Below is a small trained network, with its code and all its weights. Each question gives an input and a target symbol and asks what happens when units are switched off, that is, made to give their printed mean instead of their output.

import numpy as np


def w(rows, s, z=0):
    codes = np.array(rows[::2]) - 128.0
    scale = np.full(codes.shape[1], s)
    scale[-1] = z or s
    return codes * scale


def softmax(a):
    e = np.exp(a - a.max(-1, keepdims=True))
    return e / e.sum(-1, keepdims=True)


def log_softmax(a):
    a = a - a.max(-1, keepdims=True)
    return a - np.log(np.exp(a).sum(-1, keepdims=True))


def net(x, mask):
    ids = ['αβγδζηθλμπσφψω'.index(c) for c in x.split()]
    T = len(ids)
    res = E[ids] + P[:T]
    u = 0
    for l in range(3):
        r = res
        for j in range(3):
            rows = slice(2 * j, 2 * j + 2)
            q, k, v = (r @ M[l][rows].T for M in (Q, K, V))
            z = softmax(np.where(np.tri(T) > 0, q @ k.T / 2**0.5, -1e9)) @ v
            o = O[l][rows]
            res = res + np.where(mask[u + j], z, o[:, -1]) @ o[:, :-1]
        u += 3
    return log_softmax(res[-1] @ U[:, :-1].T + U[:, -1])


Q, K, V, O = {}, {}, {}, {}
E = w([
[63,148,111,177,90,72,126,134],'α',
[54,133,81,192,134,73,147,134],'β',
[70,136,46,204,82,133,114,133],'γ',
[57,152,103,175,79,78,115,124],'δ',
[149,56,97,44,79,102,135,84],'ζ',
[113,135,143,110,132,241,14,64],'η',
[86,166,142,199,69,23,165,184],'θ',
[114,167,110,163,110,4,105,162],'λ',
[156,78,69,153,50,221,162,104],'μ',
[56,148,111,172,55,90,119,122],'π',
[107,128,184,131,193,196,131,187],'σ',
[175,117,119,61,160,86,42,140],'φ',
[165,134,184,99,110,236,21,133],'ψ',
[224,124,222,139,105,184,145,206],'ω',
],0.016)
P = w([
[203,237,123,102,135,97,132,41],'0',
[118,148,124,158,106,133,108,59],'1',
[110,128,125,176,112,132,109,81],'2',
[118,119,114,166,120,143,105,103],'3',
[121,115,115,157,121,141,104,127],'4',
[123,108,113,143,126,134,105,154],'5',
[129,108,103,133,125,133,99,176],'6',
[132,108,107,124,124,125,99,204],'7',
[133,102,102,120,131,119,98,233],'8',
[130,104,104,112,130,122,95,251],'9',
[115,106,91,106,129,143,79,252],'10',
],0.011)
Q[0] = w([
[143,159,124,120,179,157,127,133],'0.h1',
[135,7,127,63,120,154,144,122],'0.h1',
[144,140,131,146,128,127,145,163],'0.h2',
[111,148,129,139,104,196,134,115],'0.h2',
[103,197,143,153,113,114,117,134],'0.h3',
[132,121,151,115,145,111,107,127],'0.h3',
],0.019)
K[0] = w([
[55,56,179,127,137,128,140,86],'0.h1',
[119,40,138,99,134,137,74,250],'0.h1',
[150,178,151,132,140,132,169,171],'0.h2',
[117,163,136,166,116,207,113,121],'0.h2',
[124,139,155,142,168,84,90,47],'0.h3',
[169,135,164,128,184,133,110,152],'0.h3',
],0.012)
V[0] = w([
[109,126,79,147,247,111,151,100],'0.h1',
[106,127,141,134,126,180,189,133],'0.h1',
[153,145,85,136,161,135,132,106],'0.h2',
[170,139,152,206,97,152,129,76],'0.h2',
[127,136,131,121,109,95,84,116],'0.h3',
[182,136,121,143,124,173,141,182],'0.h3',
],0.012)
O[0] = w([
[116,99,245,102,20,114,106,191,3],'0.h1',
[98,118,58,111,53,132,166,144,80],'0.h1',
[140,172,178,63,2,111,71,131,114],'0.h2',
[190,142,122,114,133,45,111,216,173],'0.h2',
[122,113,69,115,139,64,163,173,163],'0.h3',
[155,105,113,181,49,193,112,144,147],'0.h3',
],0.0095,0.005)
Q[1] = w([
[165,99,92,187,96,85,169,53],'1.h1',
[46,212,76,174,166,2,189,193],'1.h1',
[234,72,106,94,135,138,118,83],'1.h2',
[150,191,189,150,167,94,109,118],'1.h2',
[170,168,128,109,39,189,137,39],'1.h3',
[65,135,97,242,82,64,83,84],'1.h3',
],0.0076)
K[1] = w([
[231,113,128,195,147,136,201,134],'1.h1',
[202,225,178,79,92,66,182,39],'1.h1',
[221,2,63,134,123,78,45,182],'1.h2',
[177,149,156,110,112,79,154,84],'1.h2',
[71,1,110,146,199,201,136,232],'1.h3',
[197,201,184,45,162,117,170,181],'1.h3',
],0.0078)
V[1] = w([
[127,104,64,185,66,176,88,190],'1.h1',
[113,254,95,200,103,164,115,106],'1.h1',
[98,158,202,142,155,175,187,109],'1.h2',
[75,93,106,111,102,35,187,123],'1.h2',
[153,189,178,92,169,212,187,143],'1.h3',
[88,114,61,73,122,99,57,57],'1.h3',
],0.0084)
O[1] = w([
[136,206,98,92,124,183,227,221,122],'1.h1',
[217,105,174,144,196,48,212,151,172],'1.h1',
[99,147,37,114,148,71,121,146,1],'1.h2',
[141,2,124,182,149,179,224,197,117],'1.h2',
[193,77,137,200,119,65,40,88,80],'1.h3',
[87,194,121,143,78,168,199,57,214],'1.h3',
],0.0077,0.0064)
Q[2] = w([
[222,101,100,139,202,176,128,111],'2.h1',
[241,142,89,58,114,180,199,58],'2.h1',
[224,125,166,139,186,93,185,121],'2.h2',
[165,117,143,3,118,238,140,77],'2.h2',
[69,132,137,79,177,59,73,152],'2.h3',
[190,93,88,12,151,141,155,124],'2.h3',
],0.0064)
K[2] = w([
[178,137,167,84,154,189,125,106],'2.h1',
[148,110,150,88,178,237,109,137],'2.h1',
[194,95,115,108,73,126,126,102],'2.h2',
[90,70,62,110,110,199,132,154],'2.h2',
[120,184,221,120,146,100,125,161],'2.h3',
[171,136,154,75,124,253,115,129],'2.h3',
],0.011)
V[2] = w([
[122,55,59,90,135,81,197,103],'2.h1',
[156,145,166,98,166,211,123,117],'2.h1',
[151,50,159,254,154,120,179,137],'2.h2',
[79,150,85,103,192,186,197,150],'2.h2',
[117,167,196,185,178,210,87,158],'2.h3',
[121,64,68,203,165,88,205,139],'2.h3',
],0.0074)
O[2] = w([
[125,188,150,1,215,94,156,131,35],'2.h1',
[103,40,144,180,167,108,125,140,235],'2.h1',
[184,202,203,213,79,6,121,175,108],'2.h2',
[240,145,163,158,111,38,173,126,86],'2.h2',
[111,165,126,210,101,154,181,80,5],'2.h3',
[211,114,92,84,83,132,57,39,167],'2.h3',
],0.0063,0.0031)
U = w([
[184,113,81,148,128,124,99,111,2],'α',
[182,120,254,168,183,185,79,129,197],'β',
[131,81,144,119,47,100,130,161,151],'γ',
[146,144,134,142,130,109,121,132,90],'δ',
[154,152,126,136,144,105,138,116,107],'ζ',
[128,144,95,128,130,99,173,142,97],'η',
[125,171,93,194,83,104,151,77,100],'θ',
[131,173,86,106,130,104,104,162,91],'λ',
[163,154,135,142,142,94,109,138,85],'μ',
[150,138,135,130,144,108,137,124,129],'π',
[140,226,137,125,124,154,150,147,252],'σ',
[128,122,125,148,114,132,132,113,60],'φ',
[139,123,118,166,160,103,121,148,37],'ψ',
[145,136,116,93,138,139,152,97,91],'ω',
],0.0099,0.0053)

Each question gives the input, a string of symbols that net reads in full, and the target symbol t.
The units are the heads (2 rows each of Q, K, V and O). Each row of codes is followed by its name. A weight is (code - 128) times the scale printed after its matrix; where a second scale follows, it is the last column's (O and U).
mask holds one flag per head, layer by layer. A switched-off head (its flag False) gives its mean, the last column of its rows in O, instead of its output. The means were averaged over made-up inputs and are rounded, as every weight is.
A unit's drop is (log p(t) with every unit on - log p(t) with that unit switched off) / (log p(t) with every unit on - log p(t) with every unit switched off).
The circuit of an input: a set's keep is (log p(t) with only the set's units on - log p(t) with every unit switched off) / (log p(t) with every unit on - log p(t) with every unit switched off). Starting from all 9 units, units are removed one at a time, each time the one whose removal leaves the highest keep (on an exact tie, the one counted first), for as long as the keep stays at least 0.8.
circuit, biggest first: the units of the circuit, biggest drop first
most important unit: the unit with the biggest drop
heads that matter: for each layer, one digit per head in row order, 1 if its drop is at least 0.15 and else 0, layers parted by /
input ψ ω σ ζ, target α: heads that matter	101 / 101 / 100
input μ ω ζ η α α, target η: circuit, biggest first	[1.h1; 0.h3; 0.h1]
input α μ λ ω ψ σ ζ ψ, target σ: most important unit	1.h1
input μ λ μ θ σ ζ μ, target γ: circuit, biggest first	[0.h1; 0.h2]
input β ζ ψ ζ ζ, target θ: heads that matter	110 / 000 / 100
input λ σ φ μ φ ζ μ α, target β: heads that matter	100 / 100 / 000
input ζ η ω λ ζ ζ ζ φ ζ η, target σ: circuit, biggest first	[1.h3; 1.h1]
input η β ζ ω ω σ β, target ω: circuit, biggest first	[2.h2; 1.h2]
input ω θ μ, target α: circuit, biggest first	[0.h1; 1.h3]
input ζ ζ φ α ζ σ β, target θ: circuit, biggest first	[1.h1; 1.h3]
input η σ ζ ζ μ σ ζ μ β λ δ, target ω: heads that matter	010 / 010 / 010
input ζ π η ψ ζ ω ζ ζ, target α: heads that matter	111 / 001 / 000
input η ζ θ, target ω: circuit, biggest first	[2.h2; 1.h2; 0.h2]
input ω β ζ φ, target β: heads that matter	100 / 000 / 100
input φ ω π σ ζ β α σ η β, target φ: most important unit	0.h1
input ω μ σ ζ ζ ω ω β μ, target α: circuit, biggest first	[0.h1; 2.h3]
input σ σ σ ω ω ζ μ δ, target λ: heads that matter	000 / 011 / 110
input σ θ γ ψ σ π φ ζ ψ θ γ, target λ: heads that matter	001 / 011 / 110
input σ ζ ζ μ λ, target λ: heads that matter	101 / 011 / 110
input θ σ ζ β δ ζ ζ θ μ ζ, target σ: circuit, biggest first	[1.h1; 0.h3]
input λ π ω ζ π, target β: most important unit	0.h1
input σ θ ζ σ ζ ζ η λ, target λ: heads that matter	001 / 011 / 110
input φ γ ψ ω α α α, target φ: heads that matter	100 / 110 / 010
input η σ ζ ζ σ ζ μ σ ζ λ, target ω: circuit, biggest first	[2.h2; 0.h2; 1.h2]
input η ζ ω μ ζ ω, target σ: circuit, biggest first	[0.h3; 1.h1]
input η ζ θ ω ω φ ψ δ σ μ, target γ: heads that matter	101 / 001 / 100
